Here is a tiny trained network, its code and every weight. The questions are about switching its units off for an input and a target symbol, where a switched-off unit gives its printed mean instead of its output.

import numpy as np


def w(rows, s, z=0):
    codes = np.array(rows[::2]) - 128.0
    scale = np.full(codes.shape[1], s)
    scale[-1] = z or s
    return codes * scale


def norm(h):
    return h / np.sqrt((h * h).mean(-1, keepdims=True) + 1e-5)


def softmax(a):
    e = np.exp(a - a.max(-1, keepdims=True))
    return e / e.sum(-1, keepdims=True)


def log_softmax(a):
    a = a - a.max(-1, keepdims=True)
    return a - np.log(np.exp(a).sum(-1, keepdims=True))


def net(x, mask):
    ids = ['εηλπσφψ'.index(c) for c in x.split()]
    T = len(ids)
    res = E[ids] + P[:T]
    u = 0
    for l in range(3):
        r = norm(res)
        for j in range(2):
            rows = slice(3 * j, 3 * j + 3)
            q, k, v = (r @ M[l][rows].T for M in (Q, K, V))
            z = softmax(np.where(np.tri(T) > 0, q @ k.T / 3**0.5, -1e9)) @ v
            o = O[l][rows]
            res = res + np.where(mask[u + j], z, o[:, -1]) @ o[:, :-1]
        u += 2
    return log_softmax(norm(res)[-1] @ U[:, :-1].T + U[:, -1])


Q, K, V, O = {}, {}, {}, {}
E = w([
[130,104,2,152,123],'ε',
[99,197,93,221,164],'η',
[139,49,154,126,98],'λ',
[108,98,113,73,80],'π',
[100,84,42,196,66],'σ',
[73,78,160,188,143],'φ',
[181,100,169,80,165],'ψ',
],0.0073)
P = w([
[73,139,2,191,135],'0',
[107,113,39,138,117],'1',
[114,107,57,117,119],'2',
[120,115,88,121,122],'3',
[131,125,106,116,127],'4',
[141,135,125,123,133],'5',
[146,141,135,116,135],'6',
[148,148,142,120,134],'7',
[150,153,150,123,136],'8',
[152,157,152,121,135],'9',
[153,169,152,125,139],'10',
],0.0042)
Q[0] = w([
[138,123,26,182,150],'0.h1',
[94,143,40,158,102],'0.h1',
[199,158,116,156,141],'0.h1',
[152,75,123,104,125],'0.h2',
[254,40,171,34,110],'0.h2',
[80,224,119,173,155],'0.h2',
],0.007)
K[0] = w([
[89,162,108,130,61],'0.h1',
[108,121,145,148,94],'0.h1',
[142,133,106,109,102],'0.h1',
[226,78,81,101,153],'0.h2',
[255,130,123,109,187],'0.h2',
[32,157,148,111,130],'0.h2',
],0.0097)
V[0] = w([
[193,153,201,62,211],'0.h1',
[75,134,146,153,48],'0.h1',
[62,94,143,210,141],'0.h1',
[166,93,122,160,101],'0.h2',
[157,154,178,142,179],'0.h2',
[113,123,168,34,253],'0.h2',
],0.0043)
O[0] = w([
[209,193,192,71,87,2],'0.h1',
[124,115,78,169,220,127],'0.h1',
[100,248,40,193,170,143],'0.h1',
[107,169,104,129,124,155],'0.h2',
[116,82,2,209,105,67],'0.h2',
[50,193,35,234,177,176],'0.h2',
],0.003,0.0027)
Q[1] = w([
[162,128,104,105,100],'1.h1',
[141,140,156,131,183],'1.h1',
[165,173,114,80,2],'1.h1',
[163,144,194,166,195],'1.h2',
[145,121,146,104,134],'1.h2',
[227,143,143,191,208],'1.h2',
],0.0094)
K[1] = w([
[78,128,85,133,101],'1.h1',
[154,135,86,140,208],'1.h1',
[3,88,55,189,28],'1.h1',
[33,127,66,122,111],'1.h2',
[112,148,92,127,158],'1.h2',
[20,128,61,244,50],'1.h2',
],0.0074)
V[1] = w([
[230,97,102,93,246],'1.h1',
[159,106,254,192,48],'1.h1',
[162,134,190,46,143],'1.h1',
[115,144,72,178,119],'1.h2',
[166,118,43,172,182],'1.h2',
[156,142,107,131,226],'1.h2',
],0.0042)
O[1] = w([
[126,104,2,104,129,155],'1.h1',
[116,64,166,206,148,3],'1.h1',
[65,96,78,151,170,75],'1.h1',
[161,114,170,147,119,152],'1.h2',
[145,74,107,152,197,194],'1.h2',
[127,38,78,108,147,152],'1.h2',
],0.0059,0.0046)
Q[2] = w([
[23,2,53,161,216],'2.h1',
[193,193,164,119,102],'2.h1',
[134,151,183,103,143],'2.h1',
[205,125,73,56,120],'2.h2',
[130,88,79,115,203],'2.h2',
[207,126,134,16,55],'2.h2',
],0.0057)
K[2] = w([
[35,121,79,92,107],'2.h1',
[238,138,151,186,137],'2.h1',
[150,119,172,129,131],'2.h1',
[192,122,123,82,105],'2.h2',
[90,77,122,84,123],'2.h2',
[254,142,169,66,136],'2.h2',
],0.0086)
V[2] = w([
[87,78,67,55,178],'2.h1',
[97,120,62,184,105],'2.h1',
[2,108,54,183,183],'2.h1',
[212,81,124,36,132],'2.h2',
[182,200,189,241,158],'2.h2',
[200,112,112,146,170],'2.h2',
],0.0035)
O[2] = w([
[105,133,197,153,193,216],'2.h1',
[73,163,184,148,104,152],'2.h1',
[88,170,252,168,99,154],'2.h1',
[172,192,97,180,148,203],'2.h2',
[64,75,94,60,140,1],'2.h2',
[168,166,118,79,126,131],'2.h2',
],0.0041,0.004)
U = w([
[30,54,208,81,208,215],'ε',
[79,233,157,191,214,37],'η',
[209,66,196,173,105,106],'λ',
[68,223,160,41,51,150],'π',
[89,106,92,173,21,34],'σ',
[147,78,1,76,169,253],'φ',
[223,154,173,97,227,71],'ψ',
],0.006,0.0026)

Each question gives the input, a string of symbols that net reads in full, and the target symbol t.
The units are the heads (3 rows each of Q, K, V and O). Each row of codes is followed by its name. A weight is (code - 128) times the scale printed after its matrix; where a second scale follows, it is the last column's (O and U).
mask holds one flag per head, layer by layer. A switched-off head (its flag False) gives its mean, the last column of its rows in O, instead of its output. The means were averaged over made-up inputs and are rounded, as every weight is.
A unit's drop is (log p(t) with every unit on - log p(t) with that unit switched off) / (log p(t) with every unit on - log p(t) with every unit switched off).
The circuit of an input: a set's keep is (log p(t) with only the set's units on - log p(t) with every unit switched off) / (log p(t) with every unit on - log p(t) with every unit switched off). Starting from all 6 units, units are removed one at a time, each time the one whose removal leaves the highest keep (on an exact tie, the one counted first), for as long as the keep stays at least 0.8.
circuit, biggest first: the units of the circuit, biggest drop first
most important unit: the unit with the biggest drop
which heads matter: for each layer, one digit per head in row order, 1 if its drop is at least 0.15 and else 0, layers parted by /
drop when u is switched off: that unit's drop, to one decimal
input π φ π ψ λ, target φ: circuit, biggest first : [0.h2; 1.h1; 0.h1]
input λ π ψ φ, target φ: most important unit : 0.h1
input φ π π ψ η π φ π λ φ π, target η: which heads matter : 11 / 11 / 10
input σ η ε π φ ψ, target φ: which heads matter : 01 / 10 / 00
input π ψ λ ψ π ψ, target φ: which heads matter : 01 / 00 / 10
input φ π π ψ η η, target φ: circuit, biggest first : [1.h1; 0.h1; 0.h2]
input σ φ ψ φ π, target η: circuit, biggest first : [2.h1; 0.h2; 0.h1]
input π ε π, target π: which heads matter : 00 / 01 / 00
input π σ ψ φ φ φ φ σ λ, target η: circuit, biggest first : [0.h2; 0.h1]
input φ σ π π σ φ π ψ λ, target φ: circuit, biggest first : [1.h1; 0.h2; 0.h1]
input ε π π ε η ψ π ψ η, target φ: which heads matter : 10 / 10 / 00
input σ η π π π ψ π π, target φ: circuit, biggest first : [1.h2; 0.h2; 0.h1]
input η π ε π λ π η π φ, target ε: which heads matter : 00 / 00 / 01
input φ ψ π π φ λ σ π π π ε, target ψ: circuit, biggest first : [0.h2; 1.h1]
input η φ π, target π: which heads matter : 01 / 00 / 00
input φ π ψ π η π, target ψ: which heads matter : 11 / 11 / 11
input π ψ π ε π, target ψ: which heads matter : 01 / 11 / 11
input π λ φ π ε π ψ π, target φ: circuit, biggest first : [1.h2; 0.h1; 0.h2]
input σ π ψ π ε ε π σ, target λ: drop when 2.h1 is switched off : 0.1
input λ π π λ π η ψ ε φ, target φ: drop when 0.h1 is switched off : 1.1
input ε ψ π π π σ, target λ: drop when 0.h2 is switched off : 1.1
